(in the rows, 128 means zero)
Each row of numbers stands for one object and depends on some of the facts below. Use the named rows to name the rest.

There are 3 kinds of fact about the objects: Σ, δ, κ.
Σ: is of sort; δ: refers to; κ: points at
plomuk | Σ 590
labutru | Σ 51 | κ pofle
fafir | Σ 51 | δ vubes | κ vosak
rugek | Σ 51 | κ braro,lote
diston | Σ 51 | κ dresi,lufal
nopadum | Σ 51 | δ lefu
skoplak | Σ 590 | δ pidi
flagrozal | Σ 51 | κ gritasku
skosus | Σ 590
diser | Σ 12 | δ truni
brado | Σ 437 | δ seruplu
braruk | Σ 590 | δ flutron
debi | Σ 51 | δ rugek
flekeflik | Σ 12 | δ valun
skidesta | Σ 51 | δ debi
teku | Σ 12 | δ lezan
bretrik | Σ 590 | δ rova
niten | Σ 51 | δ mefek
vusefom | Σ 51 | δ begrin
gregra | Σ 590 | δ ziskuros | κ stebi,magem,flusal
flestal | Σ 29 | δ teku | κ fleromis,skobre,zini
metren | Σ 29 | δ gebri | κ vefo
skofos | Σ 437 | δ livi
stuflur | Σ 590 | δ pubra
stiklagal | Σ 162 | δ dresi
brururil | Σ 590 | δ maki
pofle | Σ 51
lufal | Σ 29 | δ bekekin
livi | Σ 162 | δ nagir
bruzol | Σ 51 | δ sogrogram | κ rova
flises | Σ 51 | δ floklal
braro | Σ 51 | δ siflu
flutron | Σ 162
trisu | Σ 437 | δ vefo | κ goklon
broklek | Σ 29 | δ mebeklal
truni | Σ 162 | δ bitrel | κ puflir
giplar | Σ 51 | δ gibrek | κ rodron,vusefom
sadre | Σ 590
bitrel | Σ 51 | δ tripil
brefli | Σ 162 | δ rabrok
gobim | Σ 29 | δ drubin
driplaflol | Σ 590 | δ troplu | κ fadro,mutru,dradostam
fleromis | Σ 590 | δ replin
brutra | Σ 162 | δ bagre
replin | Σ 12 | δ brururil
moklo | Σ 51 | δ kestel
lote | Σ 590 | δ broklek
nore | Σ 51 | δ nopadum | κ brururil
stebi | Σ 12 | δ siner
skeludo | Σ 51 | δ braruk | κ grobregu,stuflur,vomi
statom | Σ 162
flazu | Σ 51 | δ gufli
zini | Σ 590 | δ leklugi
ploza | Σ 51
bristel | Σ 12 | δ diser
bidus | Σ 51 | δ gretiskar
bridan | Σ 437 | δ vomi
filel | Σ 51 | δ zosugres
drasar | Σ 51 | δ puga
niven | Σ 12 | δ gobim
begrin | Σ 12 | δ sikal
gufli | Σ 29 | δ bivanir
mebeklal | Σ 51 | δ soko
pidi | Σ 590 | δ dradostam | κ kekufan,stebi,statom
lefu | Σ 162 | δ skisas | κ bidus,ploza,kifa
magem | Σ 29 | δ kloplam
vomi | Σ 12 | δ brefo
vadre | Σ 51 | δ bretrik
goklon | Σ 12 | δ skosus
maki | Σ 437 | δ grobregu
bekekin | Σ 51 | δ brutra
dusti | Σ 51
mutru | Σ 12 | δ vusefom
skotor | Σ 51 | δ flazu | κ flekeflik
lobron | Σ 12
rova | Σ 12 | δ bruzol
kekufan | Σ 590
griplun | Σ 51 | κ fadro,replin
dreplos | Σ 590 | δ zoflur | κ kekufan,kifa
noklor | Σ 51 | δ skofos
gretiskar | Σ 51 | δ lutreril
leklugi | Σ 162 | δ brado
rabrok | Σ 437 | δ paflu | κ zosugres,skobre,flusal
lezan | Σ 51 | δ skobre
puga | Σ 12 | δ braro
dresi | Σ 51 | δ drasar
dagra | Σ 590 | δ metren
sikal | Σ 590
vosak | Σ 29 | δ nore
flerem | Σ 51 | δ griplun | κ mutru,skosus,noklor,zoflur,bristel
paflu | Σ 590 | δ klovi
lezis | Σ 29 | δ giplar | κ nopadum,maki
kloplam | Σ 162 | δ lezis | κ sadre,kifa
klovi | Σ 437 | δ vekim | κ lufal,seruplu,moklo
troplu | Σ 590 | δ sadre
nagir | Σ 437 | δ niten
brigrer | Σ 12 | δ rodron
gibrek | Σ 12 | δ kekufan | κ futran,lezan
flusal | Σ 437 | δ fleromis
puflir | Σ 162 | δ gritasku
dradostam | Σ 12 | δ dagra
figral | Σ 590 | δ skotor | κ seruplu,brutra,paflu
kifa | Σ 590 | δ brigrer
mefek | Σ 437 | δ fadro | κ bivanir
vekim | Σ 29 | δ flerem | κ replin
klazi | Σ 12 | δ skeso | κ stuflur
boskin | Σ 29 | κ magem,sadre,floklal
stefla | Σ 590 | δ vosak | κ brefo,vadre
stubran | Σ 590
flebre | Σ 51
futran | Σ 590 | δ kifa
brefo | Σ 12 | δ stefla
vefo | Σ 12 | δ stuku
tripil | Σ 162 | δ flusal
fadro | Σ 29 | δ lobron
terik | Σ 51 | δ flises
zosugres | Σ 12
gebri | Σ 437 | δ puflir
pubra | Σ 590 | δ driplaflol
nugal | Σ 29 | δ stebi
valun | Σ 162 | δ skoplak
siflu | Σ 51 | δ bidus
dasku | Σ 590 | κ seruplu,skidesta
rodron | Σ 12
bivanir | Σ 51
floklal | Σ 29 | δ ploza
zoflur | Σ 51 | δ filel
drubin | Σ 51 | δ skuli
siner | Σ 437 | δ niven
grobregu | Σ 437 | δ flestal
vubes | Σ 51 | δ zini
plorol | Σ 437 | δ mutru | κ vosak
bagre | Σ 12 | δ lote
gritasku | Σ 29 | δ gregra
sogrogram | Σ 590 | κ pofle,bridan,noklor
lutreril | Σ 51
drabrek | Σ 29 | δ flebre
kestel | Σ 12 | δ bridan | κ ploza,vubes,paflu,drabrek,sikal
stuku | Σ 437 | δ futran
ziskuros | Σ 51 | δ magem
soko | Σ 51 | δ skidesta | κ plomuk
skisas | Σ 12 | δ klagikal | κ troplu
klagikal | Σ 51 | δ drabrek
skuli | Σ 12 | δ labutru
skobre | Σ 29 | δ kimem
seruplu | Σ 51 | δ klazi
skeso | Σ 590 | δ statom
sovus | Σ 162 | δ stiklagal | κ teku,bridan
pleze | Σ 590 | δ dreplos | κ zini,statom,goklon
kimem | Σ 162 | δ terik

Named rows:
brefo: [138 159 136 142 136 117 119 107 139 108 126 125 124 105 121 116 143 135
 140 104 110 120 136 125 134 121 120]
lezis: [122  80 130 144 124 138 127 140 101 121 133 121 129 112 122 104 123 127
 126 136 114  84 140 133 122 120 137]
giplar: [127 143 135 147 132 125 112 104 140 129 100 124 122 115 122 130 127 137
 124 114 110 140 155 113 130 120 128]
tripil: [150 154 124 134 123 108 107 122 109  92 114 129 127 129  89 119 155 104
 127 135 117 111 100  99 145 138 130]
gregra: [120 138 126 150 134 125 125 128 128 130 109 110 122 120 131 120 112 135
 125 126 107 124 151 122 122 115 133]
flises: [131 169 128 132 134 129 111 111 143 123 108 125 125 120 124 137 135 132
 134 114 119 126 145 115 138 119 113]
dradostam: [129 153 129 136 133 120 116 113 127 129  97 121 120 116 120 122 140 135
 144 117 108 139 120 115 134 118 117]
bidus: [132 145 143 131 129 114 110 119 151 126 110 135 118 141 117 129 132 133
 136 107 125 147 140 118 129 115 114]
skidesta: [132 159 132 129 133 144 117 112 146 124 107 125 132 113 120 135 129 139
 127 112 116 202 143 125 132 116 115]
soko: [129 149 133 138 130 151 118 105 147 127 106 123 131 115 116 130 121 144
 114 113 111 223 168 119 130 121 133]
kimem: [150 159 121 135 125 112 109 120 110  91 114 125 127 125  90 119 157 104
 127 136 114 108 102  98 146 138 132]
brururil: [129 165 119 128 135 137 121 126 130 117 126 125 131 131 134 133 130 128
 134 126 127  83 160 103 133 119 116]
diston: [133 145 138 139 132 131 112 105 143 126 106 141 120 102 126 138 128 140
 109 114 108 145 156 118 124 124 118]
teku: [134 172 122 128 133 129 110 108 127 118 112 126 126 122 126 132 140 130
 140 122 121 111 146 101 143 125 116]
begrin: [133 157 130 130 133 124 115 116 133 121 109 131 121 118 118 126 136 135
 133 114 113 145 131 120 133 122 115]
gufli: [127  96 123 130 125 142 129 149 107 115 143 132 129 114 118 110 131 123
 130 131 123  88 128 141 123 120 119]
ploza: [131 170 124 131 135 126 113 119 146 127 107 136 118 108 117 138 137 139
 112 113 115 130 136 126 130 121 102]

Rows to name:
No name comes twice in this set of rows, the named rows included.
[142 144 124 144 125 102 115 124 106 104  94 119 122 116  88 110 150 106
 133 137  99 129  75 111 139 130 133]  puflir
[124  93 125 130 124 139 131 144 109 120 140 136 130 116 115 107 143 128
 130 128 130  72 132 133 123 121 122]  fadro
[122  96 122 138 127 133 127 151 102 122 131 118 127 111 121 105 126 124
 137 135 117  79 115 144 123 114 121]  magem
[127 101 119 139 127 146 120 138 101 110 147 127 131 118 127 116 116 118
 123 140 125  59 168 127 131 130 139]  flestal
[149 153 119 134 126 108 115 128 113  99 111 141 120 111  82 122 155 109
 108 133 104 124  88 122 135 140 121]  flutron
[129 154 124 124 132 156 133 134 138 121 123 121 139 122 121 126 121 141
 126 121 118 210 156 129 124 114 123]  lote
[131 163 128 127 132 149 119 116 147 126 107 122 135 115 114 134 126 143
 126 111 116 226 147 129 133 117 120]  mebeklal
[148 136 130 146 121 109 108 113 110  93 113 130 125 125  88 113 147 108
 115 136 110 123 120  94 140 141 146]  truni
[123 145 126 138 136 127 128 131 130 128 110 116 125 121 130 124 127 133
 141 124 112 121 130 122 124 110 116]  dagra
[129 145 129 131 134 131 127 134 137 120 125 127 126 133 127 126 118 128
 137 120 119 140 153 130 124 116 123]  zini
[134 161 133 141 136 122 116 108 150 115 118 125 124 110 122 128 137 134
 135 105 114 121 140 126 133 117 114]  klagikal
[131 174 122 131 134 132 109 108 140 120 110 124 127 121 128 140 135 130
 136 116 124 110 151 105 142 122 113]  lezan
[154 151 136 161 120  95 109 117 123  77 134 114 123 112  86  94 156 117
  97 121 112  99 113 102 136 137 141]  lefu
[134 124 149 138 130 139 123 118 129 118 122 129 131 113 140 126 119 137
 123 124 115 133 164 106 117 116 129]  figral
[130 100 127 134 128 137 129 146 109 110 149 131 131 107 119 107 134 124
 129 128 122  73 128 144 123 120 118]  drabrek

Now the same objects, written a new way:
Some rows with their names:
rova: [147 164  82 130 145 135  29 142  45 102 138 130 108 140 124 127 127 146
 127 149 103  70 109 150 149 102 141 146 144]
lezis: [142 110 134 138 108 107 137 159 136 127 118 138 139 136 145 130 113 110
 130 128 106 125 127 114 143 103 143 114 119]
valun: [143 106 115 126 143 143  96 100 101 113 128 121 170 130 148 135 147 137
 130 139 138 208 115 127 142  83 121 121 110]
klovi: [130  94  89 131 168 129 167 123 130 121 129 132 144 123 125 138 131 120
 128 107 128 189 135 137 140 136 130 119 130]
vekim: [128 127 113 129 153 120 171 136 117 106 112 132 155 128 120 132 127 116
 120 106  94 132 147 117 132 141 131 122 124]
seruplu: [118 123 118 130 120 124 138  90 108 119 135 128 110 127  99 140 121 102
 124 123 141 109 124 142 123 151 136 125 148]
figral: [110 139 104 129 140 131 141 207 149 119 111 130 118 122 144 122 151 146
 123  96 124  97 141 147 122 123 139 140 122]
zini: [104 135 127 131 116 121  96 110 118 125 128 126 105 122 102 130 128 119
 119 119 148  82 124 143 121 139 134 139 168]
mefek: [136  93 106 138 148 136 159 147 138 134 133 130 131 120 113 141 135 138
 126 114 121 190 107 134 142 145 135 119 106]
rodron: [135 145 142 116 128 142  48 139  76 111 122 124 115 121 130 122  96 127
 136 148  83  86 178 124 133  93 109 126 115]
vadre: [117 128 116 130  97 138 176 138 128 120 131 119 124 125 126 136 148 109
 126 119 151 121 117 148 110 146 143 128 130]
vomi: [128 164 157 107 131 147 120 111  95 119 134 126 163 128 113 123 142 139
 122 140 109 106 133 120 127 132 119 127 144]
sogrogram: [105 127 131 136 153 124 109 153 148 129 117 127  92 120 116 128 101 135
 113 107 108  90 136 128 125 123 127 138 131]
begrin: [138 157 137 118 144 134 121 145 132 133 126 133 164 135 146 118 136 137
 122 134  99 130 136 116 132 104 120 123 144]
statom: [134 107 110 132 133 139  84  51  72 108 136 112 147 133 127 146  95 115
 114 139 117 197 105 130 139  87 115 117 143]
drubin: [135 128 142 130 121 126 160 148 160 151 133 132 101 130 131 123 125 134
 136 135 140 132 125 122 136 147 130 129 111]
mebeklal: [124 117 139 133 126 124 132 125 133 134 128 128 106 129 120 129 125 127
 132 131 142 112 120 126 121 143 134 131 119]

Name these rows:
No name comes twice in this set of rows, the named rows included.
[138  98 123 125 151 130 183 143 153 144 129 142 166 122 127 128 157 136
 137 108 131 206 134 128 156 153 131 117 125]  plorol
[131  95  95 129 152 134 173 155 152 120 125 129 146 120 139 131 158 137
 140 115 145 192 131 144 130 129 135 126 102]  trisu
[134 133 134 114 119 127 132 124 101 131 126 136 108 114 126 111 112 123
 150 129 138 122 181 132 144 150 114 122 136]  vusefom

Now the same objects, written a new way:
Named rows:
brado: [125 111 129 100 103 127 122  96 131 116 142 127 127 116 134 131 131 166
 121 113 135 127 151 148 115 114 140 121 111 129 139 116 121 112 147 156
 105 121 118 112 100]
flestal: [147  97 138 114 155 115 108 148 133 152 100  95  86 153 123 113 165 126
 125  93 123  97 144 138 118 133 149 145 155 123 121 102 108 133 110  89
 152 116 123 117 106]
diser: [ 96 111 170 108 103 131 111 107 145 152 150 103 102 141 132 109 142 144
 138 124 138  34 117  67 150 129 157 104 137 141 144 147 141 127 166 107
 131 161 109 153 126]
bekekin: [160 141  92 128 133 138 164 112 137 108 108 152 148 121 129 134 125 121
 119 122 151 212 141 158 117 122 108 126 123 128  90 122  87 143 117 134
 125 118 140 120 134]
seruplu: [165 153  97 138 150 132 138 163 108 132 150 177 107 108 107 125 126 110
 147 106 133 176 123 130 141 135  95 162 138 123  85 120 119 160 129 126
 156 143 155 136 137]
pleze: [142 115 130 126 114 135 157 110 136 119  88 103 137 139 141 136 126 117
 124 134 141 151 122 146 108 121 116  96 128 128 153 132 124 121 112 114
 112 112 113 119 121]
soko: [155 150 105 125 145 131 155 138 139 114 108 154  98 143 118 119 129 117
 117 118 153 156 127 135 105 111  86 158 116 126  91 110  86 159 102 133
 179 130 159 151 142]
teku: [101 103 158 105  88 128 131  77 135 138 140  84 148 133 136 119 130 150
 137 120 129  85 135  90 167 129 197  70 150 157 111 152 143  90 187  98
 101 140  95 123 121]
flutron: [ 69 149 122 148 138 130 124 118 100 107 106  94 131 126 149 143  95 137
 109 187  67 137 118 150 115 119 147 121 103 143 186 122 169  54 111 147
  95 125 130 122 130]
flises: [154 134 105 137 162 128 131 164 128 134 113 139 117 137 115 118 136 111
 131 105 135 167 136 136 127 144 119 162 150 117  80 118 117 159 104 111
 161 125 141 125 138]
figral: [149 128 112 130 106 133 160  92 103 130 129  97 115 126 143 141 110 108
 145 134 121 168 131 135 129 135 105  90 134 132 124 131 145 125 129 144
 122 128 136 117 114]
vomi: [ 95 109 147 107  99 149 112  82 139 138 161 111 142 119 140 128 138 159
 149 134 177  81 120  79 168 137 161  66 112 137 170 172 131 125 154 143
  59 138  95 116 142]
bretrik: [119 136 127 138 141 132 131 150 128 136 118 131 110 137 120 118 116 127
 131 127 136 112 114 115 130 132 114 139 134 123 122 127 137 140 118 119
 151 138 132 135 142]
rodron: [ 91 141 162 107  88 142 108  83 136 129 161 105 159 125 161 142 153 134
 115 167 108  92 136  86 144 117 185  90 129 154 168 162 124 102 167 131
  73 148 106 160 124]
terik: [156 134 102 139 166 130 128 165 127 137 111 135 116 136 116 118 136 108
 130 106 138 167 138 136 131 144 120 161 155 114  75 113 118 153 103 103
 163 121 139 121 138]
skuli: [ 94 116 172 110 101 128 110 112 145 147 157 110 107 141 137 116 141 141
 132 135 137  34 117  63 145 122 152 107 131 142 155 151 140 132 164 115
 132 164 114 159 131]
puflir: [ 51 115 140 172 140 116 115 160 129 125 114 133 123 117 120 114  87 146
 116 153  73  96  96 130 111 164 103 139 111 106 175 118 215  94 142 126
 147 158 122 113 118]

Which object is each row?
No name comes twice in this set of rows, the named rows included.
[ 75 121 125 150 116 112 153  92 113 107  95  83 123 136 133 130  68 152
 128 157 100 111 105 149 118 123 125  97  94 138 158 115 173  66 112 149
 127 118 127  97 132]  sovus
[114  89 140 126  93 117 108 111 143 120 149 133 166 106 137 136 136 147
 110 121 106 135 155 148 100 148 127 115 117 104 143 124 156 131 163 158
 110 124 104 106  74]  gebri
[ 96 104 135 158 111 118 153 109 112 116  93  98 126 120 139 137  85 132
 130 156  74 124 103 164 102 143  98  88 108 126 197 116 196  72 133 128
 114 128 113 102  93]  kloplam
[ 96 105 165 111  77 135 127  61 149 134 145  82 145 137 157 132 140 136
 124 144 131  79 135  88 132 130 155  66 127 135 156 157 139 123 164 136
  96 148 104 137 106]  gibrek
[136  99 162 104  65 130 141  52 118 152 165  71 106 136 155 139 136 124
 162 135 145  63 127  90 154 124 135  50 126 148 167 156 140 126 159 142
  91 139 111 129 106]  kestel
[149 130 123 130 117 137 158 125 115 121 120 152 145 101 119 138 115 125
 142 130 132 172 111 151 139 118 120 106 132 143 143 135 132 103 149 109
  98 125 110 124 124]  kifa
[ 93 113 166 107 103 137 113 102 150 146 149 101  97 151 139 112 147 146
 128 131 147  32 120  62 139 124 142 100 126 137 151 148 137 139 158 125
 132 161 114 158 126]  klazi
[166 129 108 142 112 109 162 104 133 110 106 108 177 149 128 143 111  99
 129 121 132 173 140 158 115 124 119 124 127 124  73 128 101 144  89 147
 148  80 146 105 139]  flerem
[138 131 123 121 138 119 108 140 117 139 164 160  93 113 115 121 139 141
 136 105 126 112 136 126 144 133 120 158 123 125 112 109 119 138 151 137
 141 144 139 137 120]  lufal
[153 114 130 130 111 133 162 106 121 123 102 107 131 127 139 140 116 115
 136 128 131 150 120 150 117 121 110  92 132 137 147 132 129 119 123 117
 112 114 120 120 115]  dreplos
[141 109 123  98  95 121 126  82 109 124 151 101  98 123 144 138 130 149
 135 116 122 125 161 144 119 121 126 109 119 130 139 113 133 126 144 171
 117 124 130 113  81]  klovi
[104 122 154  90  70 140 151  48 151 117 141 115 122 128 146 123 126 159
 118 143 155  75 124  88 135  97 145  69 107 159 152 149 114 105 187 133
 108 158 112 157 121]  bagre
[132 117 123 126 156 122  80 163 120 147 164 152 110 118 110 121 145 147
 158  99 170  89 124 121 162 137 127 152 106 115 147 130 114 159  99 150
  97 113 128  99 151]  vosak

